Each row has a name. After each piece below comes the name of the row it's from, unless a question asks for something else. Each question is about the rows just above it. Places in a row count from 0.

[146  77 131 139] : Lorom
[165  91 167  97] : geto
[179 179 186 179] : telor
[149  78 141  81] : Fak
[132 132 128 132] : Zit
[109 173 124 174] : guri
[146  77 135  79] : Kol
[105 123 136 136] : mur
[126 148 178  95] : tokek
[126 123 121 136] : tuzit
tags:
[145] -> Z_762
[131] -> Z_287
[146] -> Z_546
[165] -> Z_630
[77] -> Z_797
[105] -> Z_777
[166] -> Z_247
[132] -> Z_976
Join Kol by its entry at place 0: => Z_546
The value that mur holds more than once: => [136]
Row and place where [ 77 135  79] starts: => Kol, 1
Places of [179] in row telor: => 0 1 3
At which places does Zit hold [132]? => 0 1 3

[ 96  96 154  96] -> Zit
[100  95 154  96] -> zopi
[ 60 147  76 147] -> guri
[ 77 143  89 149] -> Kol
[ 61 151  71 154] -> tuzit
[151 136 101 101] -> tokek
[ 93  81 163  78] -> Tuzak
[152 121 163 180] -> Fak
[136 136 136 136] -> Lorom
[151 137 120 101] -> geto
[148 137 120 108] -> mur
tags:
[76] -> Z_716
[136] -> Z_906
[101] -> Z_276
[120] -> Z_5
The tag of tokek, keyed by place 2: => Z_276
Which value appears more than once in Lorom? => [136]
The value that Zit holds more than once: => [96]
Places of [60] in row guri: => 0
Repeated in tokek: => [101]

[117 117 113 114 132 141] = Zit
[114 137 144 107 121 162] = geto
[118 128 126 134 132 152] = Kol
[130 118 140 140 130 130] = zopi
[131 131 131 109 131 131] = tokek
tags:
[131] -> Z_961
[141] -> Z_338
[143] -> Z_158
[140] -> Z_855
[144] -> Z_61
[118] -> Z_577
Join zopi by its entry at place 2: => Z_855
Repeated in Zit: => [117]
At which places does zopi hold [140]? => 2 3
At which places does tokek hold [131]? => 0 1 2 4 5
find: [131 131 131 109 131 131] => tokek
Every place of [152] in Kol: => 5

[121 117 102 149 144  97  98  91 158 101 102 102 128 147 135 142 135 110] -> zopi
[121 117 113 148 103 121 173 102  96 134 118 138 128 147 135  88 118 112] -> guri
[138  97 102 113 136 134 121 118 103 138  96 173 102 112  95  97 131 136] -> Kol
[142  85 111 101 116 126 116 116 104 133  96 125 101 108  74  85  78 141] -> tuzit
[101 130 137  92 137 103 147 116  99 106 111 100 170  92 146 138 114 110] -> Zit
Where does [102 113 136 134 121 118 103 138  96 173] start? Give its row and place. => Kol, 2
Places of [110] in row Zit: => 17
Which row holds [138  97 102 113 136 134 121 118 103 138  96 173 102 112  95  97 131 136]? => Kol
Where does [102 102 128 147] start? Give its row and place. => zopi, 10

[111 130 158 161] : geto
[102 139 170 171] : Lorom
[142 119 106 108] : tuzit
[168 101  73  79] : zopi
[ 92 147 182 180] : Kol
[152 103 103 112] : Fak
[129 112 134 142] : mur
[ 83 155 194 188] : Tuzak
[168 102  73  79] : telor
Row and place where [129 112 134] starts: => mur, 0
Every place of [79] in zopi: => 3

[155 119 162 158 109] -> zopi
[154 112 154 120 157] -> tokek
[113 113 119 113 115] -> guri
[154 119 115 120 157] -> Lorom
[122 112 131 114 131] -> tuzit
At which places does guri hold [115]? => 4
At which places does guri hold [113]? => 0 1 3
Row and place where [112 131] starts: => tuzit, 1
Places of [157] in row tokek: => 4
Repeated in guri: => [113]

[114 117 131 125 126 115 123 111 125 127 113 123 124 147 146 129 132 125
  96 126 136 120 129 127 149 131 137 138 153 129 121 130 140 124 143 119
 105 126 137 136 136 122 131 139 134 114 136 129 132 126 148] : geto
[114 117 131 125 126 115 129 111 125 127 113 123 124 147 129 129 132 125
  96 126 136 120 129 127 149 131 137 138 153 129 121 130 129 124 143 133
 105 127 137 136 136 122 131 139 134 114 136 129 132 126 148] : Lorom
[127 133 116 137 127 119 131 119 119 121 115 134 134 144 137 123 120 115
 138 135 127 124 126 142 104 145 120 154 103 122 134 147 126 138 143 126
 115 131 139 137 131 134 136 136 122 120 114 111 128 125 117] : zopi
[118 129 141 130 146 140 138 120 129 128 113 125 147 138 129 136 135 129
 150 138 126 128 136 137 119 146 120 142 108 131 138 156 137 130 126 119
 130 130 138 124 134 141 140 123 158 131 120 119 128 125 135] : guri
[124 134 119 136 146 129 145 143 128 128 110 138 111 142 142 126 134 124
 129 115 129 130 123 144 153 149 120 141 106 129 128 122 128 124 125 132
 151 128 126 123 127 125 133 122  74 151 123 114 126 138 137] : Fak
The row with [114 117 131 125 126 115 129 111 125 127 113 123 124 147 129 129 132 125
  96 126 136 120 129 127 149 131 137 138 153 129 121 130 129 124 143 133
 105 127 137 136 136 122 131 139 134 114 136 129 132 126 148] is => Lorom
The row with [127 133 116 137 127 119 131 119 119 121 115 134 134 144 137 123 120 115
 138 135 127 124 126 142 104 145 120 154 103 122 134 147 126 138 143 126
 115 131 139 137 131 134 136 136 122 120 114 111 128 125 117] is => zopi
find: [114 117 131 125 126 115 123 111 125 127 113 123 124 147 146 129 132 125
  96 126 136 120 129 127 149 131 137 138 153 129 121 130 140 124 143 119
 105 126 137 136 136 122 131 139 134 114 136 129 132 126 148] => geto
At which places does guri hold [150]? => 18
The row with [118 129 141 130 146 140 138 120 129 128 113 125 147 138 129 136 135 129
 150 138 126 128 136 137 119 146 120 142 108 131 138 156 137 130 126 119
 130 130 138 124 134 141 140 123 158 131 120 119 128 125 135] is => guri

[127  73 159  86 158 159  71 159 168  78 168  78 157 168] = Fak
[ 89 177 172 170  94 184 188 160 185  87 103  95  93  98] = tuzit
[ 70 109 113 159 161  90 126  82  78  91  73 162  96  76] = Kol
[ 89 177 172 170  94 184 188  81 103 118 137 146 156 106] = Tuzak
Table of tags by key:
[168] -> Z_302
[169] -> Z_68
[159] -> Z_207
[78] -> Z_244
The tag of Fak, keyed by place 8: => Z_302
Places of [71] in row Fak: => 6
Every place of [159] in Fak: => 2 5 7

[107 143 126 164] : tuzit
[156 137 143 110] : Lorom
[181 107 155 103] : Tuzak
[100 123 169 108] : geto
[181 112 112 181] : Kol
[149 149 103 112] : mur
[132 115 114 137] : Zit
[161 130 130 110] : tokek
[149 103] begins in row and place => mur, 1
tags:
[111] -> Z_628
[112] -> Z_804
[109] -> Z_449
[110] -> Z_241
[161] -> Z_606
[108] -> Z_465
[103] -> Z_43
The tag of tokek, keyed by place 3: => Z_241
The value that mur holds more than once: => [149]
The value that tokek holds more than once: => [130]
Where do [100 123 169 108] appear? => geto
find: [149 149 103 112] => mur
Row and place where [112 181] starts: => Kol, 2

[150 119 139 126 136 132 130 112 125 124 132 133 131 121 140 121 125 139
 117 130 140 136 132 130 131 129 133 131 130 137 129 127 129 121 130 127
 124 106 127 139 130 115 136 127 109 123 135 123 129 136 136 129 127 136
 128 128 132  61] : Fak
[114 145 107  95 127 129 127 131 131 128 128 144 137 120 120 124 119 134
 139 141 100 123 131 130 116 131 136 128 126 119 149 130 138 128 127 131
 131 154 121 139 131 131 132 149 114 121 135 123 110 115 121 126 110 129
 123 140 141 149] : Tuzak
[140 134 131 171 120 126 129 115 123 117 118 117 146 102 115 130 128 134
 135 153 153 113 114 127 126 148 141 132 138 124 159 124 150 137 128 131
 117 126 131 112 135 111 133 158 122 120 126 126 132 126 112 133 114 121
 129 105 126 167] : mur
[112 135 121 114 121 124 122 127 138 126 131 111 120 139 123 125 123 132
 115 130 148 118 152 131 131 134 133 131 127 122 148 121 115 137 130 127
 130 123 134 129 129 125 127 127  93 132 125 129 127 147 105 132 132 124
 130 134 136  94] : Lorom
[133 140 122 113 129 138 133 138 138 134 129 128 140 128 122 130 123 132
 126 107 119 128 129 118 124 123 110 125 128 136  99 120 132 118 123 131
 126 160 125 126 128 141 131 115 137 140 126 128 143 130 126 116 117 114
 129 131 117 113] : tokek
Places of [127] in row mur: => 23
Table of tags by key:
[132] -> Z_331
[117] -> Z_364
[118] -> Z_742
[121] -> Z_612
[123] -> Z_988
[119] -> Z_180
[124] -> Z_745
[120] -> Z_952
Join mur by its entry at place 45: => Z_952
[117 126 131 112 135 111 133 158 122 120] begins in row and place => mur, 36
find: [114 145 107  95 127 129 127 131 131 128 128 144 137 120 120 124 119 134
 139 141 100 123 131 130 116 131 136 128 126 119 149 130 138 128 127 131
 131 154 121 139 131 131 132 149 114 121 135 123 110 115 121 126 110 129
 123 140 141 149] => Tuzak
Places of [129] in row Fak: => 25 30 32 48 51
find: [150 119 139 126 136 132 130 112 125 124 132 133 131 121 140 121 125 139
 117 130 140 136 132 130 131 129 133 131 130 137 129 127 129 121 130 127
 124 106 127 139 130 115 136 127 109 123 135 123 129 136 136 129 127 136
 128 128 132  61] => Fak

[141 147  94 103 106 114 139  86 158 114 128  95] -> Tuzak
[113 157 114 134 130 123 126 126 108 112 190 143] -> telor
[129 168 123 157  86 111 110 124 122  97 167 106] -> Fak
[122 133  78  79 143 148 141 115 125 105 128 151] -> Lorom
[137 155 120 124 125 125 134 139 113  96 166 119] -> mur
[136 153 135 135 128 127 135 156 149 111 174 157] -> tokek
[129 137 145 145 166 140 126  80 110 120 120 153] -> tuzit
[150  99 120 104 121 126 121 135  84 104 129 136] -> Zit
[112 142 123 123 105 129  98 122 146 135 185 141] -> guri
[ 94 147  94 103 106 114 152  86 158 114 128  95] -> Kol
[119 192 117 153 102 141  94 122 128  99 189 115] -> geto
Places of [94] in row Kol: => 0 2
Where does [143 148 141 115] start? Give its row and place. => Lorom, 4
Row and place where [139 113  96] starts: => mur, 7
[112 142 123 123 105 129  98 122 146 135 185] begins in row and place => guri, 0
Table of tags by key:
[151] -> Z_620
[123] -> Z_754
[152] -> Z_677
[94] -> Z_887
[93] -> Z_160
[122] -> Z_31
The tag of geto, keyed by place 6: => Z_887

[143  97 107 118 152 114  86  89  90 139 117 139 108  97 141 164 187 115
  97] : tuzit
[129 125 122  91  93  81 113 136 116 133  91 117 146 180 166 101 138 144
 169] : Kol
[144 146 171 126 140 136  85  94  82 141 125 124 122  90 132 154 191 140
 105] : Fak
[ 94 140 165 151 123 153  99 140  83 104 138 114 134  94 110 145 174 177
 104] : geto
Row and place where [141 125 124] starts: => Fak, 9
Which value appears more than once in Kol? => [91]
Every place of [140] in geto: => 1 7
Row and place where [91 93 81] starts: => Kol, 3
Table of tags by key:
[146] -> Z_224
[134] -> Z_565
[147] -> Z_983
[112] -> Z_153
[113] -> Z_784
Look up the entry of Kol at place 12 in the table: => Z_224
Places of [108] in row tuzit: => 12

[ 68 166  76  68  68  69 105]  Zit
[ 92 134  81 157 145 182 117]  telor
[ 88 102 148 142 117 169  88]  guri
[161 137 144  92  83  63  75]  Tuzak
[109 185  85 175  62  72  78]  geto
[ 76 154  82 185  77  98 136]  tokek
Repeated in Zit: => [68]
Where does [62 72] start? Give its row and place. => geto, 4
Where does [92 83 63 75] start? Give its row and place. => Tuzak, 3
key -> tag
[88] -> Z_402
[78] -> Z_609
[105] -> Z_875
[136] -> Z_283
[79] -> Z_268
[77] -> Z_318
[62] -> Z_835
Join geto by its entry at place 6: => Z_609
Places of [83] in row Tuzak: => 4

